Here is a tiny trained network, its code and every weight. The questions are about switching its units off for an input and a class, where a switched-off unit gives its printed mean instead of its output.

import numpy as np


def w(rows, s, z=0):
    codes = np.array(rows[::2]) - 128.0
    scale = np.full(codes.shape[1], s)
    scale[-1] = z or s
    return codes * scale


def f(y):
    return np.maximum(y, 0)


def log_softmax(a):
    a = a - a.max(-1, keepdims=True)
    return a - np.log(np.exp(a).sum(-1, keepdims=True))


def net(x, mask):
    res = np.array(x, float).reshape(1, 4) / 4 @ E
    y = f(res @ A[0][:, :-1].T + A[0][:, -1])
    res = res + np.where(mask, y, B[0][:, -1]) @ B[0][:, :-1]
    return log_softmax(res[-1] @ U[:, :-1].T + U[:, -1])


A, B = {}, {}
E = w([
[113,107,72,101,44,108,179,73],'x0',
[22,114,140,143,147,198,115,40],'x1',
[191,119,171,8,170,88,166,142],'x2',
[145,144,196,175,189,94,130,53],'x3',
],0.012)
A[0] = w([
[182,128,167,181,144,85,109,68,2],'neuron 1',
[149,127,62,106,59,90,178,105,63],'neuron 2',
[55,141,124,136,142,160,102,99,21],'neuron 3',
[79,137,89,230,120,184,81,253,124],'neuron 4',
[46,123,116,56,133,180,109,109,74],'neuron 5',
[68,126,173,155,171,163,102,28,199],'neuron 6',
[216,130,140,84,141,97,139,248,181],'neuron 7',
],0.014,0.0032)
B[0] = w([
[126,141,111,167,152,25,137,96,176],'neuron 1',
[123,135,87,72,94,129,156,54,200],'neuron 2',
[136,120,161,136,143,181,94,163,186],'neuron 3',
[122,119,89,202,100,117,9,148,238],'neuron 4',
[134,81,122,79,88,203,151,182,191],'neuron 5',
[114,108,157,181,169,169,234,134,239],'neuron 6',
[171,130,151,63,147,47,77,173,251],'neuron 7',
],0.015,0.019)
U = w([
[82,105,43,187,56,135,57,121,198],'0',
[93,157,159,182,175,98,220,42,117],'1',
[211,147,182,15,173,55,123,194,221],'2',
[82,100,152,111,125,200,195,140,27],'3',
[103,255,148,86,130,150,148,107,2],'4',
[122,115,26,33,12,97,174,27,214],'5',
],0.009,0.004)

Each question gives the input, the list of numbers given to net, and the class t.
The units are the neurons (one row each of A and B). Each row of codes is followed by its name. A weight is (code - 128) times the scale printed after its matrix; where a second scale follows, it is the last column's (A, B and U).
mask holds one flag per neuron, in row order. A switched-off neuron (its flag False) gives its mean, the last column of its row in B, instead of its output. The means were averaged over made-up inputs and are rounded, as every weight is.
A unit's drop is (log p(t) with every unit on - log p(t) with that unit switched off) / (log p(t) with every unit on - log p(t) with every unit switched off).
The circuit of an input: a set's keep is (log p(t) with only the set's units on - log p(t) with every unit switched off) / (log p(t) with every unit on - log p(t) with every unit switched off). Starting from all 7 units, units are removed one at a time, each time the one whose removal leaves the highest keep (on an exact tie, the one counted first), for as long as the keep stays at least 0.8.
circuit, biggest first: the units of the circuit, biggest drop first
most important unit: the unit with the biggest drop
top k neurons: the k neurons with the biggest drops, biggest first
drop of u: that unit's drop, to one decimal
input [-6,4,8,6], class 1: most important unit	neuron 6
input [-7,7,6,-8], class 3: top 3 neurons	(neuron 5; neuron 7; neuron 1)
input [-5,8,7,5], class 1: top 2 neurons	(neuron 1; neuron 6)
input [6,7,-7,6], class 3: top 2 neurons	(neuron 3; neuron 5)
input [6,-4,-4,6], class 5: top 2 neurons	(neuron 6; neuron 2)
input [-5,5,4,-5], class 3: top 2 neurons	(neuron 7; neuron 5)
input [-7,0,-6,6], class 1: top 3 neurons	(neuron 6; neuron 1; neuron 5)
input [5,-2,1,5], class 5: top 2 neurons	(neuron 6; neuron 7)
input [8,-3,8,0], class 5: top 3 neurons	(neuron 2; neuron 3; neuron 6)
input [1,6,-4,-2], class 3: top 2 neurons	(neuron 6; neuron 5)
input [5,7,-7,-3], class 3: top 3 neurons	(neuron 6; neuron 5; neuron 3)
input [3,-4,0,-3], class 5: top 3 neurons	(neuron 2; neuron 3; neuron 6)
input [5,-2,2,-1], class 5: drop of neuron 2	0.3
input [-5,-1,-1,2], class 0: circuit, biggest first	(neuron 7)
input [5,7,-7,-1], class 3: drop of neuron 6	0.9
input [3,5,-6,-1], class 3: drop of neuron 5	0.3
